Below is a small trained network, with its code and all its weights. Each question gives an input and a target symbol and asks what happens when units are switched off, that is, made to give their printed mean instead of their output.

import numpy as np


def w(rows, s, z=0):
    codes = np.array(rows[::2]) - 128.0
    scale = np.full(codes.shape[1], s)
    scale[-1] = z or s
    return codes * scale


def f(y):
    return np.maximum(y, 0)


def softmax(a):
    e = np.exp(a - a.max(-1, keepdims=True))
    return e / e.sum(-1, keepdims=True)


def log_softmax(a):
    a = a - a.max(-1, keepdims=True)
    return a - np.log(np.exp(a).sum(-1, keepdims=True))


def net(x, mask):
    ids = ['δεζηλξπστφω'.index(c) for c in x.split()]
    T = len(ids)
    res = E[ids] + P[:T]
    u = 0
    for l in range(2):
        r = res
        for j in range(2):
            rows = slice(3 * j, 3 * j + 3)
            q, k, v = (r @ M[l][rows].T for M in (Q, K, V))
            z = softmax(np.where(np.tri(T) > 0, q @ k.T / 3**0.5, -1e9)) @ v
            o = O[l][rows]
            res = res + np.where(mask[u + j], z, o[:, -1]) @ o[:, :-1]
        u += 2
        y = f(res @ A[l][:, :-1].T + A[l][:, -1])
        res = res + np.where(mask[u : u + 12], y, B[l][:, -1]) @ B[l][:, :-1]
        u += 12
    return log_softmax(res[-1] @ U[:, :-1].T + U[:, -1])


Q, K, V, O, A, B = {}, {}, {}, {}, {}, {}
E = w([
[94,141,34,44,68,138,155,173,62,88,211],'δ',
[109,143,98,234,158,186,225,126,77,58,120],'ε',
[91,181,221,72,102,142,150,61,175,165,76],'ζ',
[94,159,154,182,72,123,182,202,172,106,132],'η',
[227,151,179,131,67,136,84,117,174,188,133],'λ',
[112,166,125,87,201,176,60,227,121,105,132],'ξ',
[51,173,123,180,83,143,156,4,144,134,147],'π',
[105,125,158,82,150,34,142,62,53,239,219],'σ',
[74,66,80,133,58,175,145,180,133,202,91],'τ',
[183,88,193,147,100,128,98,204,85,87,60],'φ',
[134,81,149,128,160,90,195,130,184,30,161],'ω',
],0.011)
P = w([
[167,113,93,183,88,50,70,80,126,49,1],'0',
[161,116,135,166,83,139,130,94,128,68,98],'1',
[134,115,145,154,90,141,153,109,121,97,122],'2',
[135,153,147,157,95,151,163,133,136,124,157],'3',
[132,145,154,152,104,165,196,127,124,144,181],'4',
[125,155,148,144,98,151,167,139,133,165,213],'5',
[126,147,154,146,116,190,183,152,120,164,217],'6',
[107,163,164,127,106,180,207,146,133,181,223],'7',
[116,105,170,164,136,187,153,145,161,207,249],'8',
],0.0036)
Q[0] = w([
[146,139,230,168,148,136,184,211,93,75,125],'0.h1',
[99,172,193,83,161,96,154,165,42,86,234],'0.h1',
[26,168,26,51,94,154,85,100,105,158,190],'0.h1',
[191,102,114,83,166,113,37,195,115,49,35],'0.h2',
[112,66,2,125,190,79,134,139,56,111,118],'0.h2',
[111,186,181,145,33,152,201,84,117,184,207],'0.h2',
],0.0057)
K[0] = w([
[57,218,59,56,82,113,125,120,118,162,210],'0.h1',
[65,241,57,49,160,228,31,212,88,89,168],'0.h1',
[160,104,166,153,198,204,80,172,179,119,89],'0.h1',
[71,152,81,169,25,244,131,165,219,72,32],'0.h2',
[180,94,205,193,166,126,43,84,182,142,38],'0.h2',
[73,131,132,61,190,71,127,116,40,187,253],'0.h2',
],0.0063)
V[0] = w([
[128,104,137,207,32,120,116,55,81,83,67],'0.h1',
[155,123,144,217,252,98,67,114,103,159,69],'0.h1',
[176,52,171,156,115,126,195,80,197,101,51],'0.h1',
[112,122,102,65,155,110,156,111,30,124,139],'0.h2',
[159,107,157,74,118,72,186,196,61,187,214],'0.h2',
[165,186,46,54,67,172,156,179,185,54,72],'0.h2',
],0.0033)
O[0] = w([
[193,84,138,204,114,123,27,108,106,97,108,253],'0.h1',
[175,220,46,151,130,52,141,131,114,168,123,15],'0.h1',
[166,108,94,134,109,67,51,111,127,74,52,186],'0.h1',
[137,63,152,123,142,137,147,101,100,161,85,173],'0.h2',
[164,55,185,122,159,92,254,163,130,128,135,236],'0.h2',
[155,90,83,118,160,145,37,115,214,150,152,54],'0.h2',
],0.0047,0.0012)
A[0] = w([
[123,104,161,202,61,174,177,174,155,115,81,231],'0.n1',
[142,109,128,97,112,156,77,200,19,92,103,207],'0.n2',
[101,86,139,114,178,170,101,173,122,129,184,166],'0.n3',
[155,127,224,90,133,169,115,92,201,158,102,182],'0.n4',
[165,122,129,152,97,66,143,164,253,69,153,163],'0.n5',
[92,146,120,194,88,173,172,59,153,83,106,203],'0.n6',
[137,139,205,114,104,75,151,150,197,74,82,222],'0.n7',
[95,161,126,151,126,180,99,192,166,89,97,126],'0.n8',
[118,150,180,72,184,179,61,191,110,95,77,255],'0.n9',
[219,146,145,163,95,110,56,153,133,121,137,145],'0.n10',
[70,160,93,55,150,166,140,166,99,154,160,153],'0.n11',
[96,130,153,118,164,168,87,214,139,140,155,104],'0.n12',
],0.0065,0.0015)
B[0] = w([
[68,78,161,213,111,120,113,174,134,153,124,253],'0.n1',
[192,54,112,168,131,131,194,131,133,120,69,190],'0.n2',
[151,129,109,128,146,165,162,59,144,120,136,164],'0.n3',
[133,109,134,163,20,173,138,92,182,145,108,193],'0.n4',
[120,71,179,66,144,117,47,183,132,97,175,172],'0.n5',
[2,167,115,201,131,138,70,133,153,112,135,216],'0.n6',
[106,66,194,101,95,100,143,146,189,116,133,200],'0.n7',
[109,100,120,136,196,153,149,166,140,196,121,169],'0.n8',
[159,141,126,162,188,147,211,77,170,178,96,180],'0.n9',
[197,148,216,141,120,166,93,146,119,134,143,173],'0.n10',
[207,127,70,127,101,149,180,90,142,114,200,172],'0.n11',
[118,140,145,128,186,148,203,62,170,186,124,160],'0.n12',
],0.006,0.0054)
Q[1] = w([
[126,86,148,179,148,185,151,127,190,149,164],'1.h1',
[111,112,118,163,159,169,74,129,200,121,95],'1.h1',
[83,47,233,234,88,184,158,112,218,163,152],'1.h1',
[184,196,71,1,120,91,115,132,20,119,148],'1.h2',
[101,44,188,186,87,121,214,123,154,161,158],'1.h2',
[152,176,89,92,126,174,80,169,146,72,59],'1.h2',
],0.0084)
K[1] = w([
[131,186,117,92,146,149,169,78,122,147,151],'1.h1',
[159,142,101,105,150,173,153,147,147,117,159],'1.h1',
[155,150,116,83,128,159,198,95,121,164,179],'1.h1',
[96,79,158,178,80,112,73,138,138,112,49],'1.h2',
[117,128,139,108,135,141,244,135,124,148,167],'1.h2',
[158,127,104,132,155,123,28,113,147,123,105],'1.h2',
],0.011)
V[1] = w([
[165,172,112,131,216,155,167,90,211,163,130],'1.h1',
[137,80,162,151,164,162,73,119,195,246,104],'1.h1',
[134,121,48,98,250,123,128,208,131,136,86],'1.h1',
[84,132,63,150,22,92,137,211,201,126,59],'1.h2',
[15,115,195,130,187,2,117,115,86,235,146],'1.h2',
[36,56,162,205,206,164,164,128,187,77,133],'1.h2',
],0.0037)
O[1] = w([
[89,190,146,2,146,138,4,120,11,92,4,221],'1.h1',
[140,160,178,113,113,9,62,124,113,150,67,222],'1.h1',
[104,60,176,52,177,174,101,185,44,169,102,33],'1.h1',
[59,158,59,157,50,146,84,193,216,124,148,75],'1.h2',
[118,45,186,224,174,3,90,113,133,138,94,147],'1.h2',
[168,173,62,133,215,112,8,179,155,68,71,253],'1.h2',
],0.0038,0.0023)
A[1] = w([
[77,182,84,131,106,37,99,3,91,173,218,252],'1.n1',
[89,182,92,174,206,118,131,179,144,18,85,45],'1.n2',
[50,116,160,98,125,101,147,118,132,198,54,74],'1.n3',
[160,100,136,81,163,112,129,42,129,138,146,179],'1.n4',
[96,121,36,185,193,155,158,184,69,79,66,108],'1.n5',
[45,142,147,104,50,173,58,213,143,105,155,178],'1.n6',
[117,186,251,203,156,78,60,112,127,84,79,167],'1.n7',
[207,106,171,114,92,98,84,80,195,125,92,139],'1.n8',
[220,55,173,128,89,185,106,138,134,178,117,94],'1.n9',
[76,138,100,126,60,70,190,225,114,62,146,173],'1.n10',
[136,116,81,80,105,67,124,183,144,35,182,218],'1.n11',
[93,144,136,138,66,111,107,188,122,133,130,26],'1.n12',
],0.0056,0.0021)
B[1] = w([
[73,103,152,111,134,196,161,169,54,42,2,188],'1.n1',
[172,160,144,102,222,146,99,58,115,132,208,170],'1.n2',
[193,107,113,107,70,118,157,57,138,167,105,182],'1.n3',
[152,97,190,137,159,101,112,193,106,176,123,155],'1.n4',
[210,124,127,137,133,166,74,54,82,177,143,182],'1.n5',
[103,147,66,31,139,164,67,156,104,206,146,216],'1.n6',
[98,193,137,128,202,6,143,133,150,103,138,254],'1.n7',
[166,217,87,91,80,108,194,122,139,83,126,205],'1.n8',
[134,180,131,167,74,110,146,178,67,71,170,207],'1.n9',
[152,39,116,151,146,147,61,87,168,178,129,188],'1.n10',
[122,33,106,73,91,188,106,112,159,51,126,163],'1.n11',
[77,105,133,106,125,87,136,141,109,213,142,153],'1.n12',
],0.0057,0.0068)
U = w([
[138,55,73,140,10,252,125,124,123,131,143,222],'δ',
[204,176,106,166,223,158,118,56,160,174,176,97],'ε',
[52,205,109,120,91,152,178,63,204,99,59,81],'ζ',
[77,101,165,84,177,111,93,199,217,118,209,6],'η',
[172,226,140,82,45,89,141,37,184,179,191,89],'λ',
[150,145,168,4,182,135,111,137,34,150,79,231],'ξ',
[53,202,99,199,142,172,113,93,92,71,172,79],'π',
[158,65,194,187,128,79,195,142,94,100,105,154],'σ',
[102,88,85,150,104,104,84,200,168,243,121,138],'τ',
[193,204,127,172,83,127,143,238,121,82,147,130],'φ',
[163,64,70,57,127,112,125,76,171,25,184,119],'ω',
],0.0047,0.0021)

Each question gives the input, a string of symbols that net reads in full, and the target symbol t.
The units are the heads (3 rows each of Q, K, V and O) and the neurons (one row each of A and B). Each row of codes is followed by its name. A weight is (code - 128) times the scale printed after its matrix; where a second scale follows, it is the last column's (O, A, B and U).
mask holds one flag per unit, layer by layer, with each layer's heads first. A switched-off unit (its flag False) gives its mean, the last column of its rows in O or B, instead of its output. The means were averaged over made-up inputs and are rounded, as every weight is.
A unit's drop is (log p(t) with every unit on - log p(t) with that unit switched off) / (log p(t) with every unit on - log p(t) with every unit switched off).
The circuit of an input: a set's keep is (log p(t) with only the set's units on - log p(t) with every unit switched off) / (log p(t) with every unit on - log p(t) with every unit switched off). Starting from the 12 units with the biggest drops (on a tie, the unit counted first), units are removed one at a time, each time the one whose removal leaves the highest keep (on an exact tie, the one counted first), for as long as the keep stays at least 0.8.
circuit, biggest first: the units of the circuit, biggest drop first
most important unit: the unit with the biggest drop
top k neurons: the k neurons with the biggest drops, biggest first
k most important neurons of layer l: the k neurons of layer l with the biggest drops, biggest first
heads that matter: for each layer, one digit per head in row order, 1 if its drop is at least 0.15 and else 0, layers parted by /
drop when u is switched off: that unit's drop, to one decimal
input ω π λ σ ε ε φ τ π, target σ: most important unit -> 1.h2
input ε φ σ η ξ λ ε η, target ξ: top 3 neurons -> [0.n9 0.n12 1.n6]
input ω τ π σ σ τ τ, target σ: circuit, biggest first -> [1.h2 0.h2]
input τ λ ζ τ τ λ π σ λ, target σ: circuit, biggest first -> [1.h2 0.h2]
input π ε ε δ ζ ε π, target δ: circuit, biggest first -> [1.h2 1.n7 1.h1 0.n11]
input τ τ φ φ ω ε φ τ λ, target φ: top 3 neurons -> [1.n9 0.n10 1.n8]
input ζ τ ε τ σ τ φ, target σ: circuit, biggest first -> [1.h2 0.n2 1.n6]
input ω δ ε φ δ φ τ σ π, target σ: circuit, biggest first -> [0.h2 1.h2]
input δ δ π δ π λ, target δ: heads that matter -> 00 / 11
input η π ζ ζ τ η η σ, target σ: circuit, biggest first -> [0.h2 1.h2 1.n6]
input ζ φ λ ζ η φ ξ ε, target ξ: heads that matter -> 00 / 10
input φ τ ζ δ ξ τ ω τ, target ξ: heads that matter -> 10 / 11
input ε τ δ ζ η λ, target δ: circuit, biggest first -> [1.h2 1.h1 1.n7 0.n11]
input ζ σ π φ ξ ω, target ξ: top 3 neurons -> [0.n9 0.n12 0.n11]
input π τ η δ φ ξ, target ξ: top 2 neurons -> [0.n12 0.n9]
input λ λ ξ ξ ξ φ τ λ, target ξ: top 2 neurons -> [0.n9 0.n12]
input π ε η φ π π ξ ζ π, target ξ: top 3 neurons -> [0.n9 0.n12 1.n1]
input ε φ φ φ ω π δ σ ξ, target ε: most important unit -> 1.n1
input η ε ζ ε, target ε: heads that matter -> 00 / 01
input τ ω π φ φ π δ φ, target δ: heads that matter -> 10 / 11
input λ φ λ φ τ λ, target φ: heads that matter -> 00 / 00
input ε π φ, target φ: 2 most important neurons of layer 0 -> [0.n10 0.n6]
input ξ σ π ω τ ω η, target τ: top 2 neurons -> [0.n1 1.n10]
input τ δ τ τ φ ξ ξ η ζ, target ξ: heads that matter -> 00 / 11
input π τ ζ φ δ, target δ: heads that matter -> 00 / 00
input ξ ω τ ε δ φ ζ, target δ: top 2 neurons -> [1.n7 0.n4]
input λ σ ω λ τ ω η φ, target σ: 2 most important neurons of layer 0 -> [0.n2 0.n1]
input λ ω δ ζ ω, target δ: top 2 neurons -> [1.n7 1.n11]
input ε λ ζ τ π, target π: top 2 neurons -> [0.n6 1.n1]
input ζ η λ ζ ω, target ω: drop when 1.n11 is switched off -> 0.5
